cols: V P Q E
K: [ 69 128 105 110]
U: [ 96 124  91  98]
L: [ 76 130 111 116]
col: [ 98 116] => E
succ: [128] => [105]

cols: bezi Vufeb goz Per Mulif nidol paze napog
J: [ 73  70 128  71 110 136 165 102]
W: [ 73  70 128  71 110 153  75 122]
F: [134 123 171 143 108 127 146 112]
H: [137 101 152 151  69 159 115  87]
Z: [114  91 168 126 160  97  66 117]
T: [146 182 178 109  65 142 191 148]
M: [167  96 148 107 188  76  80 175]
S: [ 72  75 121 130 148 133 114 130]
N: [167  75 146  84 100  83  79 167]
B: [100 133 171 153 120 104 150  70]
R: [129  68 124  82 172 138 162 129]
C: [ 65 101 153 132 131 168 143  68]
col: [168 178 148 121 146 171 124] => goz
succ: [134] => [123]
succ: [160] => [97]
succ: [137] => [101]

cols: genur nozup menar mube luzo Keb Vupo Nem fir
D: [110  88 152 131 135 168 125 167  68]
X: [ 97 121 122 175 179 111 120  92 180]
Y: [161 167 149 106 109 147 164 120 145]
succ: [122] => [175]
col: [135 179] => luzo
col: [180 145] => fir
succ: [121] => [122]
succ: [147] => [164]

cols: daru dipod mozus vika Devan Bube
fomep: [125 126 138 121 138 134]
dobo: [105 125 127 113 130 129]
fisov: [118 167 150 130 181  94]
pidal: [113 123 130 137 129 157]
farob: [113 123 130 116 135 132]
guruk: [114 174 152 130  73  86]
pupi: [118 167 150 130  83  94]
fub: [114 167 150 130  83  94]
succ: [121] => [138]
succ: [105] => [125]
col: [118 113 113 114] => daru

cols: zez zupaz Nunap Mav laso
boli: [138  92 151 151 115]
nep: [150  96  74 124 144]
tabi: [130  97  89  98 108]
gotut: [130  97 114  98 108]
succ: [74] => [124]
succ: [150] => [96]
succ: [114] => [98]

cols: bas Savo Kave lefel dap
tadu: [172 125 155 106 134]
Siv: [180 118 176 134 127]
Ruten: [156 129 180 156 149]
Zeda: [156 129 180 156 190]
pibi: [111 128 142 160 189]
zubin: [157 130 159 132 161]
succ: [125] => [155]
succ: [128] => [142]
succ: [157] => [130]

cols: gek zupot Nedo dar Lada Goda giz
Ginot: [128 174 111 133 130 134 102]
sudo: [138 174 111 122 127 111 185]
zeka: [128 174 111 122 127 111 185]
find: [128 174 111 122 127 111 185] => zeka
succ: [133] => [130]

cols: Zise patat dese dozuv ded mafit Mafo
litu: [ 74 150 107 121 143 123 115]
vedu: [108 135 110 120 135 119 144]
Kek: [143 112 104  91 147  91 139]
Molet: [109 116 141 128 129 154 140]
Dideb: [ 90 137 147 176 123 190 140]
kuzi: [ 90 119 153 107 153 130 125]
col: [129 123 153] => ded
col: [140 140] => Mafo
succ: [150] => [107]
col: [112 116 137 119] => patat
succ: [108] => [135]
find: [109 116 141 128 129 154 140] => Molet
col: [176 107] => dozuv

cols: Dad Tefi piluz benev tamel
Sunop: [154 114 107  88  64]
venas: [144 114  94 155 106]
vos: [154 107  65 155 106]
succ: [144] => [114]
find: [144 114  94 155 106] => venas
succ: [94] => [155]

cols: pugiz fon sepek puviz Zal zis basef
diz: [120 129 120 135 133 122 126]
faza: [129 129 126 127 126 128 129]
Duse: [104  91 168 146 177 134 102]
Bobem: [107  82 186 142 183 142  98]
lisul: [125 137 112 131 123 121 132]
Rasi: [157 160  98 106  79 128 152]
fumum: [151 163  90 111  81 123 153]
saf: [121 122 132 134 138 127 123]
nofik: [111  97 165 140 167 135 107]
Tuka: [ 80 136 111 125 124 120 131]
succ: [79] => [128]
succ: [183] => [142]
col: [126 177 183 123  79] => Zal

cols: penop bobe raba Dano Teb lemop fopo dat Kep
kuvuv: [145 125 113 147 129 142 134 117 134]
Vub: [107 171 158 112  94  70 138 156 150]
gimos: [135 126 120 138 137 135 129 118 133]
gem: [152 127 112 156 127 143 137 122 133]
Nur: [149 126 113 151 129 143 136 120 133]
repi: [131 126 126 130 129 133 128 125 128]
col: [151 130] => Dano
col: [156 118 122] => dat
succ: [136] => [120]

cols: gofab tova mivip gonu
Nusaz: [ 96 132 122  78]
Vazi: [ 83 159 113  64]
sagek: [ 89 122 118  70]
kino: [103 110 119  88]
sobel: [123  82 132 112]
guz: [100  90 123  88]
fanir: [100  89 133  87]
succ: [103] => [110]
succ: [96] => [132]
succ: [90] => [123]
col: [110  82] => tova
col: [118 119] => mivip

cols: rusel risuz farol fov Vef
vuno: [140  67 179  98 160]
Tamo: [113 129  99  98 160]
nemeg: [140 129 179  98 178]
col: [129 129] => risuz
find: [140 129 179  98 178] => nemeg
succ: [99] => [98]
succ: [67] => [179]

cols: Tige Noza mek vigiv
Bakol: [109  76 117 152]
betap: [125 139 154 104]
fodun: [114 167 158 108]
col: [125 114] => Tige
col: [ 76 139] => Noza

cols: bozas Zumin zuru kosul serok robi Dema
Rud: [157 128 146 123 130 131 124]
lanim: [121 118 176 114 122 113 124]
tur: [122 124 194  70 161 128 124]
kuz: [157 128 119 123 130 131 124]
col: [121 122] => bozas
succ: [121] => [118]
col: [157 121 122] => bozas
find: [121 118 176 114 122 113 124] => lanim

cols: gunir mepom kuro faso davip
Nop: [125  94 142 109 100]
podon: [105  90  98 100 127]
Vikik: [114  74  89 117 112]
Bizo: [105  90  98 151 159]
murit: [143 142 107 129 135]
boluf: [105  90  98 131 127]
Fopu: [125  87 117 100  95]
zukis: [105 124  98 151 159]
Legi: [132  96 117 108 105]
col: [124  96] => mepom
col: [142  90  87] => mepom
find: [143 142 107 129 135] => murit

cols: Fegil tizat Volo sodi Kegub feli kogu
lages: [121 191 167 109 109  93 189]
Zuros: [148 138 139 161 116 170  66]
Gase: [128 111 111 126 133 139 136]
tolut: [130  87 148 114 156  81 107]
puge: [100 132  92 123 111 160 124]
Nifa: [135 111 115 131 136 122 131]
pive: [134 112 121 128 137 130 134]
col: [189  66 136 107] => kogu
col: [167 139 111] => Volo
col: [ 93 170] => feli
succ: [160] => [124]
succ: [132] => [92]
col: [ 66 136 107 124 131 134] => kogu
col: [191 138 111  87 132] => tizat

cols: gimup dolon Miv Sodep nis fivot Tedeg vabol pog Dusuz
lesa: [ 86  99  64 133 123  99 107 113  95  97]
mot: [198 143 127  58  86 106  72  77 175 145]
Ber: [193 126 131  57  80 112  75  84 163 134]
nalin: [ 83 131 107 130 128  93 120 115 119  90]
kan: [ 83 131 107 130 128  93 120 115  65  90]
col: [ 64 127 131] => Miv
col: [72 75] => Tedeg
col: [123  86  80] => nis
col: [193  83] => gimup

cols: Lil bugo gav Sopu rogip Donev dak kud mege Kad
sope: [160 175 125 119 193 108 166 147 164  99]
tetis: [ 86 191 153 136 150 157  91 160 165 181]
zila: [156 152  92  66 154 145 151 166 113 170]
succ: [164] => [99]
col: [164 165] => mege
succ: [191] => [153]
col: [ 99 181] => Kad
succ: [153] => [136]
col: [ 86 156] => Lil

cols: bol lala foti roso
bar: [146 147 122  69]
raril: [103 110 137 169]
Suku: [152 105 136 153]
col: [110 105] => lala
col: [103 152] => bol
succ: [146] => [147]
col: [169 153] => roso

cols: Bup sezap lufa bon kor Bogo feda lar nanoz
noko: [139 151 162 167 104  64 160 107 144]
pivem: [139 161 165 168 106  67 155 103 148]
sovap: [139 161 165 168  95  67 155 103 159]
lun: [139 161 174 169 101  59 162  98 152]
succ: [160] => [107]
succ: [151] => [162]
find: [139 161 165 168  95  67 155 103 159] => sovap

cols: pazan dav tif gaz
lazu: [147 144 106 151]
Zel: [176 193  62 198]
bib: [148 131 177 133]
loz: [140 122 131 137]
succ: [177] => [133]
succ: [176] => [193]
col: [151 198] => gaz
col: [198 133 137] => gaz
col: [ 62 177] => tif
col: [151 198 133] => gaz

cols: vas danev sebuz Buve boba
Zalu: [ 88  79  81  74 160]
gof: [ 86  95  80  93 167]
mub: [168 130 179 130  96]
Lofu: [144  79 151  73 155]
kasa: [111  80 110  75 172]
succ: [95] => [80]
col: [ 81  80 179] => sebuz

cols: larap tifi tifa Lozan gegot bev Vola Gad Miros
Ven: [128 128 143 130 163 157 138 181 177]
zimu: [128 128 180 129 177 131 129 160 141]
fogaf: [137 130 128 155 134 181 175 145 166]
ler: [129 148 128 180 128 152 173 130 137]
vefu: [142 162 128 132 174 147 134 182 169]
sidos: [128 128 158 129 178 144 132 181 162]
Nenez: [182 171 129 170 127 135 148 129 129]
Gikiz: [137 130 128 155 134 181 175 128 129]
succ: [163] => [157]
succ: [127] => [135]
col: [130 182 181 129] => Gad
col: [129 175] => Vola

cols: det bibez lobep Lom Funo mozin
zunuf: [130 128 129 132 128 128]
daro: [128 128 129 130 128 128]
Seras: [133 130 127 131 126 125]
veben: [190 125 132 132 131 131]
pil: [132 125 151 197 129 129]
moro: [129 127 130 132 137 138]
find: [133 130 127 131 126 125] => Seras
find: [129 127 130 132 137 138] => moro
col: [128 130 125 125] => bibez
col: [128 126] => Funo
succ: [133] => [130]
find: [190 125 132 132 131 131] => veben

cols: belas gorin Mam resu tufam Vek Kesa Vin romen dokaz
Feto: [109 143 121 157 128 108 149 126 178  96]
dedos: [162 147 115 155 141 146 147 126  78 136]
Rolod: [149 100 156 124 117 163  94 146 113 155]
Buguv: [151 114 140 101 113 146 107 129  78 156]
bogu: [151 114 138 101 113 146 107 129  78 156]
nobal: [132 145 113 182 153 129 162 129 145 108]
tupo: [116 150  98  92 127  93 155 104 111 116]
Godis: [144 141 121 189 154 146 149 137 135 112]
maz: [102 100 156  97 115 129 100 142 178 132]
Foro: [130 107 143  82 109 134 102 129  96 153]
Dibuf: [153 110 150 122 116 160  97 143  95 157]
succ: [140] => [101]
succ: [130] => [107]
succ: [144] => [141]
col: [141 117] => tufam

cols: naf nomo tapu Dakul big Vor vaped
lut: [107 105  90 130 167 106 139]
legu: [117 193 176 113  94 115 169]
napu: [121 125 113 136 140 126 128]
valev: [100  97  83 128 176  96 141]
zalag: [105 100 129 129 171 102 140]
col: [193 125  97 100] => nomo
succ: [121] => [125]
col: [113 136] => Dakul

cols: luvip garo zim balu notez Salik fako
gusi: [ 71 148  93 104  88 161 108]
pufe: [136 128 132 127 126 126 134]
vozol: [ 71 148  93 111  88 161 115]
fuget: [117 101 168 103 145 137  95]
Mige: [136 128 132 122 126 132 134]
succ: [103] => [145]
col: [126 161 137 132] => Salik
succ: [111] => [88]
col: [ 95 134] => fako
succ: [127] => [126]
col: [168 132] => zim

cols: vefo nage Beken nimi Noz Dod nadur
gog: [195 101 158 162 157 131 136]
Mamu: [ 84 147 106 112 118 121 131]
podir: [123 114 120 147 154 132 137]
Sinag: [131 119 123 136 144 124 130]
vaken: [109 142 120 116 103 118 132]
makor: [145 113 105 135 101 112 137]
Zipa: [140 124 162 128 141 142 108]
Vesi: [ 99 147 104 121 141 122 148]
medo: [162 115 148 139 128 129 119]
bakim: [134 132 139 128 133 136 122]
zaz: [123 114 120 147 154 132 130]
Zad: [ 91 143  95 125 125 123 142]
col: [122 129 136 132] => Dod
col: [158 106 120 123 120 105 162 104 148] => Beken
col: [112 142 122 129 136] => Dod
succ: [135] => [101]
col: [157 118 154 144] => Noz
succ: [129] => [119]

cols: dop mesut pada sola zoni
depu: [108 125 153 120  96]
lumiz: [147 130 108 128 130]
pafo: [127 128 104 112 106]
Bis: [135 126 189 113 124]
borev: [120 135  86 132 127]
succ: [126] => [189]
col: [189  86] => pada
col: [ 96 130 106] => zoni
col: [104 189] => pada
succ: [153] => [120]
succ: [189] => [113]

cols: lidu Dafi Vug vir loti gamal faru fidit
pura: [128 116 122 112 122 136 130 129]
vok: [128 120 122 112 122 136 130 129]
kiru: [135 125 123 140 131 132 131 130]
vudep: [128 134 122 112 122 136 130 129]
Liv: [114 123 123  99 123 131 137 135]
soke: [137 143 132 154 125 133 126 140]
led: [145 133 130 146 130 127 124 128]
Mun: [142 130 123 141 126 124 134 133]
gat: [137 128 127 139 133 122 118 123]
Poraz: [ 95 124 130  79 132 127 125 125]
belak: [137 128 127 139 133 134 127 123]
col: [ 99 154 146 141 139  79] => vir
col: [123 132 130 123] => Vug
col: [136 132 136 131 133 127] => gamal
find: [137 128 127 139 133 122 118 123] => gat

cols: Lan Gotal Masu buvut
zapi: [135 171  79 172]
kova: [105 156 179 140]
dazig: [135 171 139 127]
tel: [135 171 179 101]
zulub: [135 171 138  84]
bobek: [148 167  91 138]
find: [135 171 138  84] => zulub
find: [135 171 139 127] => dazig
succ: [167] => [91]

cols: tofil ged zat Lig Gim lopus
Bagin: [ 83 120  89 118 128  68]
Goguk: [139 133 137 133 128 145]
tepa: [ 82 120  89 118 128  67]
der: [153 137 149 136 129 161]
find: [ 82 120  89 118 128  67] => tepa
col: [133 118] => Lig
col: [137  89 149] => zat
col: [137  89] => zat
succ: [149] => [136]

cols: tar pefe ferak Nesi zavu vibo vav Sonu Nibul
Pilin: [132 126 108 144 171 162 133  98 104]
zav: [136 152 108 127 164 153 117 102  95]
tole: [132 126 108 144 171 162 133  98 105]
succ: [136] => [152]
col: [104  95] => Nibul
col: [164 171] => zavu
col: [ 95 105] => Nibul
find: [132 126 108 144 171 162 133  98 105] => tole
succ: [153] => [117]

cols: pati mep tirur makol
sumur: [ 99 117 105 180]
zakol: [154 122 112 102]
Suno: [154 122 164  84]
mubul: [101 131  96 159]
nev: [153 120 163 107]
sab: [111 122 111 162]
giba: [134 144 122  92]
pegil: [106 134  98 150]
col: [122 144] => mep
succ: [131] => [96]

cols: mulim zol sipus baf mobi sodip noni
bef: [113 130 129 108 132 110 131]
sapek: [128 138 133 131 138 148 151]
dosad: [128 138 133 131 138 148 126]
Malev: [111 105 141 108 122 129 120]
Sutub: [ 69 150  95 150 153  71 119]
potos: [112 109 129 103 131 126 117]
dus: [ 81 156  98 144 146  85 112]
vuf: [127 134 130 120 134 122 126]
Roni: [139  96 133 131 138 148 129]
pez: [113 130 129 108 133 137 144]
col: [146 134] => mobi
succ: [95] => [150]
succ: [146] => [85]
succ: [98] => [144]

cols: sefes lupom mig pom genot bala Zamoz suf zolo vumom
Dif: [129 127 123 146 136 140 123 134 136 132]
sed: [122 124 166 144 122 124 126 133 139 123]
vibav: [120 134 143 157 118 110 143 119 186 124]
Rur: [118 146 132 148 130  95 109 106 141 141]
fur: [132 123 114 135 108 124 119 137 123 106]
zerus: [120 134 143 140 118 110 138 117 186 113]
ridar: [122 124 166 144 122 124 133 147 156 130]
mim: [120 134 143 140 118 110 143 117 186 113]
Ribag: [131 144 135 157  99 106 133 129 137 121]
succ: [139] => [123]
succ: [99] => [106]
col: [120 118 132 120 122 120] => sefes
find: [132 123 114 135 108 124 119 137 123 106] => fur
succ: [127] => [123]
find: [118 146 132 148 130  95 109 106 141 141] => Rur
find: [120 134 143 140 118 110 143 117 186 113] => mim

cols: zar vobal pevo timut buraz Nupom pupo tunav sito
vamiv: [ 82 149 120 148 102 121 183  84 146]
lef: [ 89 171 118  83  63 130 185 133 164]
Fad: [187 101 128 143 174 131 112 132 127]
succ: [149] => [120]
col: [102  63] => buraz
col: [164 127] => sito
succ: [63] => [130]
succ: [82] => [149]
succ: [187] => [101]

cols: lav vuka Lofi sedu Dep pogi
Kuri: [ 95  97  79 115 184 144]
pep: [113 156 118 143 162 123]
masi: [183 123 165 156  81 123]
soniz: [109 131 177 167 112 149]
Mit: [ 95 157  79 158 168 171]
midu: [171 158  92 155  87 149]
lefe: [183 123 165 152 126 104]
col: [162  81 112 168  87 126] => Dep
col: [ 87 126] => Dep
col: [177  79  92 165] => Lofi
col: [ 81 112 168  87 126] => Dep
succ: [162] => [123]
col: [162  81] => Dep
succ: [113] => [156]

cols: reso sor zug fek kevu tavav vamu Gekek Vafu Funu
Kagod: [118 115 118 140  94 122 155 126  92 177]
Tun: [ 94 121  94 145 133 143 152 114 119 180]
sini: [118 115 118 140  94 132 149  94 108 179]
mana: [115 115 115 149  85 134 138 147  85 158]
Tufu: [103 134 103 116  87 123 139  95 113 177]
Verem: [100 113 100 154 126 120 150 108 114 159]
Livi: [ 89 117  89 117 136 125 136 146 120 166]
petak: [ 94 133  94 157 126 142 135 120  90 168]
col: [115 115 134 113] => sor
succ: [95] => [113]
succ: [132] => [149]
col: [155 152 149 138 139 150] => vamu
col: [117 157] => fek
succ: [152] => [114]

cols: duvi Vev nezer Pepi Neda zuk gug movo
Funi: [116 128 118 126 129 112 122 132]
buge: [156 137 151 137 128 167 130 129]
doma: [131 131 130 131 128 135 133 128]
vafa: [159 138 153 138 128  68 128 130]
mafe: [159 138 153 138 128 171 129 130]
Takof: [141 133 139 134 128 148 132 128]
find: [159 138 153 138 128 171 129 130] => mafe
col: [156 131] => duvi

cols: duro suvo zum runat Soper
bigat: [ 92 124 136 154 145]
vosa: [150 124 136 154 145]
rig: [ 92 124 136 164 145]
pugob: [ 92 139 123 128 149]
succ: [128] => [149]
find: [ 92 124 136 154 145] => bigat
succ: [123] => [128]

cols: Zipir basa Rul badus veked
mefi: [138 136  98 135  63]
Sulo: [165 127 167 161 102]
Fizek: [137 129 137 116 192]
Vara: [137 129 175 191 127]
Sefub: [ 89 149  78  99 121]
col: [137  89] => Zipir
col: [137 137] => Zipir
succ: [116] => [192]

cols: lubit nidi Gudot fab met
Diru: [127 123 174  89 168]
Mosi: [141 130 116 170  91]
vap: [144 134  91 172  85]
ver: [107 134 123 132 117]
nefe: [171 127 123 166 106]
Gid: [134 120 179  83 175]
Ladem: [121 136 100 170  85]
viled: [ 97 132 132 109 136]
col: [172 132 166] => fab
succ: [171] => [127]

cols: fum fudu litan lozi Pozuk fof bap losel Visok dabol
Rezi: [107 119 142 112 105 118 111 115 129 111]
nuguf: [ 91 133 115 139 154 128 145 104 126  97]
nud: [168 118 141 107  94 148 104 151 129 160]
niza: [180 121 134 113 104 154 112 158 128 170]
col: [118 121] => fudu
succ: [151] => [129]
col: [112 139] => lozi
col: [112 139 107] => lozi

cols: femi Soko palom rido Gele Vapip mazi sev Vonif teka
mesin: [141 153 142 146 162 117 102 119 124 135]
Gimud: [126 126 133 126 127 131 121 119 110 130]
zoz: [150 161 141 149 182 113 105 120 134 139]
Sumed: [109 100 156 108  96 149 131 108  88 127]
kegef: [146 155 108 136 145 124 121 147 140 134]
sug: [110 101 131 105  94 154 140 118 111 127]
lerat: [136 143 123 133 139 126 118 134 122 133]
col: [121 105 131 121 140 118] => mazi
succ: [101] => [131]
succ: [113] => [105]

cols: loga Zof kef zozev vada
firo: [ 98 137 155 153 139]
Das: [147 117  81 109 123]
bep: [147 117  81  94 123]
Mose: [144 130 174 120 131]
momur: [ 98 137 155 152 132]
rezas: [144 129 174 120 141]
mukeg: [127 134  90 131 137]
succ: [152] => [132]
col: [152 120 131] => zozev
col: [155  81] => kef
succ: [129] => [174]

cols: mipun varuz bape koz pilo ninav
nar: [129 129 136 128 123 155]
debat: [128 134 125 141 127 137]
gozu: [129 138 131 122 139 116]
tokit: [128 140 105  83 128 118]
div: [129 129 136 167 138 127]
gado: [129 129 136 167 138 131]
pusu: [134 123 136 105 139 134]
nim: [134 132 136 105 139 134]
find: [129 129 136 167 138 127] => div
col: [122  83 167 167 105 105] => koz
find: [129 129 136 128 123 155] => nar
col: [128 129 128] => mipun
col: [167 167 105 105] => koz
succ: [141] => [127]

cols: tivop dud kirit sutud ralen
risat: [193  76  83 199 146]
pifo: [199  79  69 185 123]
zira: [172  97 164 163 157]
col: [199 172] => tivop
col: [199 185] => sutud
succ: [163] => [157]

cols: rin veteg feb lok Zelez puve fimi
puson: [130 139 119 147 126 141 121]
Fudez: [130 143 119 147 118 169 119]
zezu: [140 122 139 132 122 191  98]
regok: [140 122 131 132 122 142  98]
kedip: [142 114 109 138 115 133 135]
Puv: [130 139 119 147 124 133 135]
col: [132 138 147] => lok
succ: [114] => [109]
find: [142 114 109 138 115 133 135] => kedip
succ: [138] => [115]

cols: bub bur lakur digi Fufom mutib kipof mel sufu
Poz: [157  83 183 150 102 165  91 182 113]
rimak: [167 119  94 147 175 103 165 135 175]
noret: [136  84 164 179  65 134 191 118 138]
kon: [167 189  94 147 175 103 165 135 192]
col: [175 138] => sufu
col: [183  94 164] => lakur
col: [135 118 135] => mel
succ: [118] => [138]

